array([[7, 0, 7, 0, 4, 7, 7],
       [7, 0, 6, 0, 6, 7, 7],
       [5, 4, 7, 1, 0, 1, 6]]) value 6

array([[205,  37,  35, 229,  57, 209,  39],
       [102, 230, 231, 152, 236,  37, 237]]) value 35

array([[7221, 9130, 6876, 3282, 5064, 8888, 7813],
       [6235, 3396, 6449, 3654, 3764, 3615, 5362],
       [2284, 5187, 2406, 7460, 7387, 5676, 2775]]) value 6449

array([[3, 6, 5, 5, 6],
       [6, 4, 9, 3, 1],
       [6, 2, 1, 7, 5]]) value 9

array([[7498, 2338, 1054, 1545],
       [2114, 8364, 5864, 1296]]) value 1054

array([[4, 4, 4, 8],
       [4, 4, 3, 0],
       [3, 7, 3, 7]]) value 3

array([[ 40,  21,  -4, -21,   0],
       [ -4,  39,  36, -29,  -2]]) value -4

array([[2, 7, 7, 4, 4, 7],
       [2, 4, 4, 4, 2, 2],
       [7, 2, 6, 7, 7, 4]]) value 4
---
[55, 24, 88, -29] result: -29
[16, 10, -28, 7, -81, -29] result: 7
[[-80, -55, 83, -28, 71, -78], [-81, 52, -28, 42, 4, 40]] result: -28
[1, -21, -14, -85, 73, -12, -4] result: -85
[-45, 86, 13, 11, 6, 23] result: 11
[33, -71, 86, 54, 0, -50] result: 54
[[-44, -33, -13, -32, -19], [-9, -3, -2, -37, 33], [47, 11, 46, 32, -63]] result: -32
[21, -59, 34, -75] result: -75
[-14, 71, -38, -77] result: -77
[12, 79, -13, -28, 84, 9] result: -28
---
((-5.4, -20.6, 16.2, -7.1, 8.8, -2.2), (-22.7, -17.9, 21.8, 2.0, 3.1, 2.8), (14.6, 10.4, -5.2, -5.5, 15.0, 0.1)) Answer: 21.8
((-18.6, 17.3, 2.8, -11.1, 10.6, -9.2), (-19.5, 9.8, 1.2, -14.7, 5.8, -6.1)) Answer: 1.2
((-0.016, -0.004, -0.001, -0.020, -0.028, -0.037), (0.121, -0.030, -0.013, -0.062, -0.019, -0.132)) Answer: -0.013
((-15.52, -0.30, -15.42, -0.26, 9.00, 17.90), (9.58, -1.22, 1.96, -21.79, -0.73, -11.49), (2.46, -3.79, 16.25, -4.38, -8.49, -0.83)) Answer: 1.96
((0.015, -0.038, 0.016, 0.087, -0.080, 0.039), (-0.004, -0.007, -0.082, -0.202, 0.125, -0.070)) Answer: -0.082
((0.83, 1.81, 1.16, -0.70, -2.42, 1.57), (0.66, 0.58, -0.84, -0.73, -0.29, -0.17), (1.52, -1.08, 1.18, -1.46, 0.60, -2.31)) Answer: -0.84
---
[[-15  45 -54  -7]
 [ 15   2 -56  26]
 [-73 -41  -7  -2]] >> 45

[[ 18 -54  73  84  -7]
 [-68 -36 -28  88  29]] >> 73

[[  1   7 -31  -2  -2 -15 -85]
 [ 12  38  -3   4  -2 -13 -68]
 [-11  -2  -5 -10   3  13 -50]] >> -2

[[ 17   7  25  18   5  -2]
 [  6  18   4  11   0  36]
 [  7   7 -17  15  -5  75]] >> 18

[[ 20 -29  46  -2  17  42  26]
 [ -4 -11 -10  12   1  23  39]
 [ -2  49 -72 -60 -37  49 -14]] >> 17

[[ 57 -25 -59 -15  42 -30]
 [ 80  14 -45  -8  51 -14]] >> -15

[-85   8 -16  58 -44] >> -16

[ 19  74 -69  30] >> 74

[-21  -8   8 -68   9  14] >> -68
---
[[-28  11  57  36  35]
 [ 15 -23  -5 -17 -22]
 [ 33 -64 -28 -38 -39]]	-23

[[ 28  41  -5 -53  74 -21]
 [  9  69 -16 -22  35   7]]	69

[[ 64  44  -2 -52]
 [-17  30  71  29]]	30

[[-66  71 -85 -13  15]
 [-17   4   7   8   6]]	4

[[  7  -7  -6  13  11   1]
 [ 19 -35 -63  59  30  41]
 [ -2   3   2   2   6  -4]]	-35

[[ 11  60  -3  14 -18 -69]
 [-24 -12 -10  54  23 -48]]	-12

[[-65  -3 -13  10 -30  24  -1]
 [ 49  37   3 -19  38   6   0]
 [ 13   7  14 -21  43  14  14]]	37

[[-50  86 -48 -25  -1]
 [-47  76 -36 -24  -9]]	76

[[-83  88  43 -50]
 [  1 -13 -26 -29]]	-13
